Below are the code and all the weights of a small trained network. Each question names an input and a class and asks about switching units off, where a switched-off unit gives its printed mean instead of its output.

import numpy as np


def w(rows, s, z=0):
    codes = np.array(rows[::2]) - 128.0
    scale = np.full(codes.shape[1], s)
    scale[-1] = z or s
    return codes * scale


def f(y):
    return y / 2 * (1 + np.tanh(0.7978845608 * (y + 0.044715 * y**3)))


def log_softmax(a):
    a = a - a.max(-1, keepdims=True)
    return a - np.log(np.exp(a).sum(-1, keepdims=True))


def net(x, mask):
    res = np.array(x, float).reshape(1, 7) / 4 @ E
    y = f(res @ A[0][:, :-1].T + A[0][:, -1])
    res = res + np.where(mask, y, B[0][:, -1]) @ B[0][:, :-1]
    return log_softmax(res[-1] @ U[:, :-1].T + U[:, -1])


A, B = {}, {}
E = w([
[42,120,4],'x0',
[127,128,127],'x1',
[254,100,80],'x2',
[125,127,129],'x3',
[175,240,108],'x4',
[126,125,127],'x5',
[124,127,130],'x6',
],0.0075)
A[0] = w([
[146,100,188,163],'n1',
[160,117,193,152],'n2',
[225,49,66,71],'n3',
[160,249,88,72],'n4',
[204,113,105,64],'n5',
[74,153,190,140],'n6',
[117,90,139,131],'n7',
[163,125,199,160],'n8',
[55,184,168,19],'n9',
[125,222,152,254],'n10',
[110,134,107,174],'n11',
[87,126,66,160],'n12',
],0.013,0.0042)
B[0] = w([
[160,76,87,211],'n1',
[138,106,85,221],'n2',
[30,235,183,239],'n3',
[18,59,191,234],'n4',
[67,191,128,187],'n5',
[171,226,111,211],'n6',
[164,92,174,151],'n7',
[211,157,34,235],'n8',
[63,247,170,189],'n9',
[154,2,85,254],'n10',
[164,155,64,162],'n11',
[102,94,83,218],'n12',
],0.0075,0.006)
U = w([
[133,126,82,213],'0',
[149,125,10,107],'1',
[99,237,206,2],'2',
[133,114,91,148],'3',
[90,30,233,143],'4',
],0.012,0.0055)

Each question gives the input, the list of numbers given to net, and the class t.
The units are the neurons (one row each of A and B). Each row of codes is followed by its name. A weight is (code - 128) times the scale printed after its matrix; where a second scale follows, it is the last column's (A, B and U).
mask holds one flag per neuron, in row order. A switched-off neuron (its flag False) gives its mean, the last column of its row in B, instead of its output. The means were averaged over made-up inputs and are rounded, as every weight is.
A unit's drop is (log p(t) with every unit on - log p(t) with that unit switched off) / (log p(t) with every unit on - log p(t) with every unit switched off).
The circuit of an input: a set's keep is (log p(t) with only the set's units on - log p(t) with every unit switched off) / (log p(t) with every unit on - log p(t) with every unit switched off). Starting from all 12 units, units are removed one at a time, each time the one whose removal leaves the highest keep (on an exact tie, the one counted first), for as long as the keep stays at least 0.8.
units of the circuit, in order: the units of the circuit, biggest drop first
unit that matters most: the unit with the biggest drop
top k neurons: the k neurons with the biggest drops, biggest first
drop when u is switched off: that unit's drop, to one decimal
input [6,0,2,6,7,0,3], class 4: units of the circuit, in order	[n4, n8]
input [-5,-2,-4,8,6,-2,-3], class 0: unit that matters most	n10
input [-3,5,5,-3,4,-7,5], class 2: top 2 neurons	[n3, n5]
input [3,6,-3,-3,5,4,-4], class 4: top 2 neurons	[n4, n8]
input [-4,1,7,-6,-2,2,-1], class 2: top 3 neurons	[n3, n10, n5]
input [-5,-1,-5,2,5,-5,5], class 1: units of the circuit, in order	[n10, n8]
input [-6,4,-3,6,-6,1,5], class 0: units of the circuit, in order	[n8, n4]
input [7,-6,8,3,-8,8,2], class 2: top 2 neurons	[n3, n10]
input [-8,2,7,-5,-3,-2,8], class 1: top 2 neurons	[n8, n1]
input [-3,-3,6,1,0,2,-1], class 2: top 4 neurons	[n3, n10, n5, n12]
input [-6,8,-7,-8,-8,2,-4], class 0: units of the circuit, in order	[n6, n8]
input [4,8,7,-6,-5,-8,-7], class 2: units of the circuit, in order	[n3, n10]
input [7,-5,0,-5,8,2,2], class 4: top 3 neurons	[n4, n8, n6]
input [-6,-3,4,-6,7,0,-4], class 4: top neuron	[n4]
input [-3,-4,-8,-1,-8,-5,-7], class 2: top 3 neurons	[n6, n9, n10]
input [-7,-8,7,-6,-5,-3,-1], class 1: top 4 neurons	[n8, n1, n2, n4]
input [-7,-2,8,3,-5,3,-2], class 2: top 2 neurons	[n3, n10]
input [-1,-8,8,-2,8,-7,-3], class 2: top 2 neurons	[n3, n5]
input [5,7,-4,1,6,-2,-4], class 4: top 3 neurons	[n4, n8, n10]
input [-6,2,-4,-7,0,-8,7], class 0: drop when n12 is switched off	0.1
input [0,-1,-6,-3,-4,1,-1], class 2: drop when n10 is switched off	0.3
input [-1,6,1,-5,7,-3,-3], class 4: drop when n4 is switched off	0.5
input [-8,-6,4,-3,-7,4,-7], class 1: drop when n1 is switched off	0.2
